[[124 123 118 122 138 115]
 [147 144 149 123 109 148]
 [144 142 149 128 111 149]
 [110 112 107 131 149 109]
 [146 143 149 126 110 148]
 [147 144 149 124 110 148]
 [111 113 108 129 147 111]
 [146 143 149 125 111 146]
 [113 114 109 129 148 109]]
|
[[115 148 149 109 148 148 111 146 109]
 [138 109 111 149 110 110 147 111 148]
 [122 123 128 131 126 124 129 125 129]
 [118 149 149 107 149 149 108 149 109]
 [123 144 142 112 143 144 113 143 114]
 [124 147 144 110 146 147 111 146 113]]

[[129 128 129 128 129 127]
 [126 127 127 129 127 130]
 [128 123 124 117 137 120]
 [129 124 121 143 121 143]
 [129 126 125 142 121 144]
 [129 133 134 114 134 110]
 [127 126 124 135 124 136]
 [130 126 125 149 116 150]]
|
[[127 130 120 143 144 110 136 150]
 [129 127 137 121 121 134 124 116]
 [128 129 117 143 142 114 135 149]
 [129 127 124 121 125 134 124 125]
 [128 127 123 124 126 133 126 126]
 [129 126 128 129 129 129 127 130]]

[[122 128 124 124 123 117 137]
 [132 129 122 121 133 124 135]
 [123 127 129 123 128 139 116]
 [122 131 124 123 127 117 126]
 [134 134 135 123 136 136 126]
 [127 132 125 120 100 137 127]
 [133 132 127 129 145 136 117]]
|
[[137 135 116 126 126 127 117]
 [117 124 139 117 136 137 136]
 [123 133 128 127 136 100 145]
 [124 121 123 123 123 120 129]
 [124 122 129 124 135 125 127]
 [128 129 127 131 134 132 132]
 [122 132 123 122 134 127 133]]

[[156 147]
 [150 135]
 [155 144]
 [155 143]]
|
[[147 135 144 143]
 [156 150 155 155]]

[[128 130 129 129 126 131 128 129 130 130 128 131 128]
 [130 129 129 129 128 129 128 130 129 130 127 132 128]
 [137 135 131 133 124 136 130 138 134 141 125 150 129]
 [129 139 131 134 121 142 128 135 137 141 127 143 129]
 [128 134 130 131 124 136 128 132 133 135 128 137 129]]
|
[[128 128 129 129 129]
 [131 132 150 143 137]
 [128 127 125 127 128]
 [130 130 141 141 135]
 [130 129 134 137 133]
 [129 130 138 135 132]
 [128 128 130 128 128]
 [131 129 136 142 136]
 [126 128 124 121 124]
 [129 129 133 134 131]
 [129 129 131 131 130]
 [130 129 135 139 134]
 [128 130 137 129 128]]

[[124 141 130 128 130 128 134 142 127 128 121 128]
 [112 133 133 132 126 112 127 122 131 130 121 132]
 [127 149 126 130 128 135 144 148 122 124 129 137]
 [123 137 123 135 125 136 128 138 125 133 139 139]
 [128 120 131 126 129 125 122 136 135 123 123 126]]
|
[[128 132 137 139 126]
 [121 121 129 139 123]
 [128 130 124 133 123]
 [127 131 122 125 135]
 [142 122 148 138 136]
 [134 127 144 128 122]
 [128 112 135 136 125]
 [130 126 128 125 129]
 [128 132 130 135 126]
 [130 133 126 123 131]
 [141 133 149 137 120]
 [124 112 127 123 128]]

[[118 104 136 147 119 117 114 127 122 123]
 [116 138 118 133 126 126 129 139 123 129]
 [132 145 123 129 129 127 132 132 132 128]
 [126 133 126 133 120 124 132 130 134 132]
 [134 113 138 128 122 118 117 138 130 134]
 [115 104 126 130 131 121 111 122 120 122]
 [122 113 143 137 117 116 124 114 118 118]
 [106 121 103 135 136 130 133 104 112 114]
 [109 117 101 122 133 136 116 116 131 111]]
|
[[123 129 128 132 134 122 118 114 111]
 [122 123 132 134 130 120 118 112 131]
 [127 139 132 130 138 122 114 104 116]
 [114 129 132 132 117 111 124 133 116]
 [117 126 127 124 118 121 116 130 136]
 [119 126 129 120 122 131 117 136 133]
 [147 133 129 133 128 130 137 135 122]
 [136 118 123 126 138 126 143 103 101]
 [104 138 145 133 113 104 113 121 117]
 [118 116 132 126 134 115 122 106 109]]

[[129 123 127 128 152 147 126]
 [128 145 131 144 154 100 132]]
|
[[126 132]
 [147 100]
 [152 154]
 [128 144]
 [127 131]
 [123 145]
 [129 128]]
---
[[107 117 114 130 142 131 132]
 [ 99 118 113 130 142 133 132]
 [109 122 118 132 140 133 133]
 [121 125 124 132 133 129 129]
 [130 130 129 131 129 129 131]
 [105 121 116 130 139 132 133]
 [135 131 130 129 123 127 128]
 [137 132 130 125 123 127 128]]
|
[[131 132 107 117 114 130 142]
 [133 132  99 118 113 130 142]
 [133 133 109 122 118 132 140]
 [129 129 121 125 124 132 133]
 [129 131 130 130 129 131 129]
 [132 133 105 121 116 130 139]
 [127 128 135 131 130 129 123]
 [127 128 137 132 130 125 123]]

[[127 120 134 138 131 136 129 131 126 128 143 131]
 [139 135 141 134 154 112 133 126 123 123 140 123]
 [144 139 116 147 144 121 121 128 127 107 117 110]
 [130 141 101 135 124 139 102 133 134 122 118 138]
 [117 114 118 119 150 119 139 112 150 118 104 124]]
|
[[143 131 127 120 134 138 131 136 129 131 126 128]
 [140 123 139 135 141 134 154 112 133 126 123 123]
 [117 110 144 139 116 147 144 121 121 128 127 107]
 [118 138 130 141 101 135 124 139 102 133 134 122]
 [104 124 117 114 118 119 150 119 139 112 150 118]]

[[138 120 130 123 112 112 136 120]
 [107 131 127 129 145 124 132 139]
 [114 133 123 126 103 132 124 101]
 [128 117 127 136 152 130 124 150]
 [133 124 114 123 119 129 118 114]
 [136 131 122 129 122 141 110 115]
 [127 130 116 131 145 139 117 136]
 [111 119 133 123 109 115 144 115]
 [112 130 131 129 139 115 136 143]
 [122 138 126 128 126 129 115 129]
 [110 116 123 131 128 129 131 129]]
|
[[136 120 138 120 130 123 112 112]
 [132 139 107 131 127 129 145 124]
 [124 101 114 133 123 126 103 132]
 [124 150 128 117 127 136 152 130]
 [118 114 133 124 114 123 119 129]
 [110 115 136 131 122 129 122 141]
 [117 136 127 130 116 131 145 139]
 [144 115 111 119 133 123 109 115]
 [136 143 112 130 131 129 139 115]
 [115 129 122 138 126 128 126 129]
 [131 129 110 116 123 131 128 129]]

[[129 124 142 136 104 142 135 156 128 123 127 113 107]
 [148 103 141 130 133 129 134 137 128 113 134 136 127]]
|
[[113 107 129 124 142 136 104 142 135 156 128 123 127]
 [136 127 148 103 141 130 133 129 134 137 128 113 134]]

[[127 127 130 126 126 130 132 130 128 128]
 [130 125 133 125 130 129 120 130 124 128]
 [134 126 128 133 123 121 130 125 129 128]
 [119 127 136 116 134 127 129 125 129 125]
 [127 141 127 126 124 131 117 120 126 138]
 [102 130 117 148 125 116 138 122 130 140]]
|
[[128 128 127 127 130 126 126 130 132 130]
 [124 128 130 125 133 125 130 129 120 130]
 [129 128 134 126 128 133 123 121 130 125]
 [129 125 119 127 136 116 134 127 129 125]
 [126 138 127 141 127 126 124 131 117 120]
 [130 140 102 130 117 148 125 116 138 122]]

[[133 129 125 131 136 135 136 106 127 132 124 126 131 128]
 [133 129 124 131 136 132 134 135 125 133 125 124 132 126]
 [134 127 126 133 135 136 133 134 126 131 124 124 129 130]]
|
[[131 128 133 129 125 131 136 135 136 106 127 132 124 126]
 [132 126 133 129 124 131 136 132 134 135 125 133 125 124]
 [129 130 134 127 126 133 135 136 133 134 126 131 124 124]]

[[131 104 134 113 120 133 137]
 [143 120 139 158 127 134 128]]
|
[[133 137 131 104 134 113 120]
 [134 128 143 120 139 158 127]]

[[117 157 139 143 112 133 134 134 154 131 139 115 128 134 121 107]
 [138 106 137 128 140 135 117 141 119 142 124 131 121 153 134 148]]
|
[[121 107 117 157 139 143 112 133 134 134 154 131 139 115 128 134]
 [134 148 138 106 137 128 140 135 117 141 119 142 124 131 121 153]]

[[102 102 107 102 106 108 147 131 113 114 108 129]
 [129 117 126 129 113 100 130 142 104 104 135 149]
 [139 150 140 127 155 109 150 102 149 123 111 125]
 [124 112 135 148 130 156  98 104  99 151 148 125]]
|
[[108 129 102 102 107 102 106 108 147 131 113 114]
 [135 149 129 117 126 129 113 100 130 142 104 104]
 [111 125 139 150 140 127 155 109 150 102 149 123]
 [148 125 124 112 135 148 130 156  98 104  99 151]]
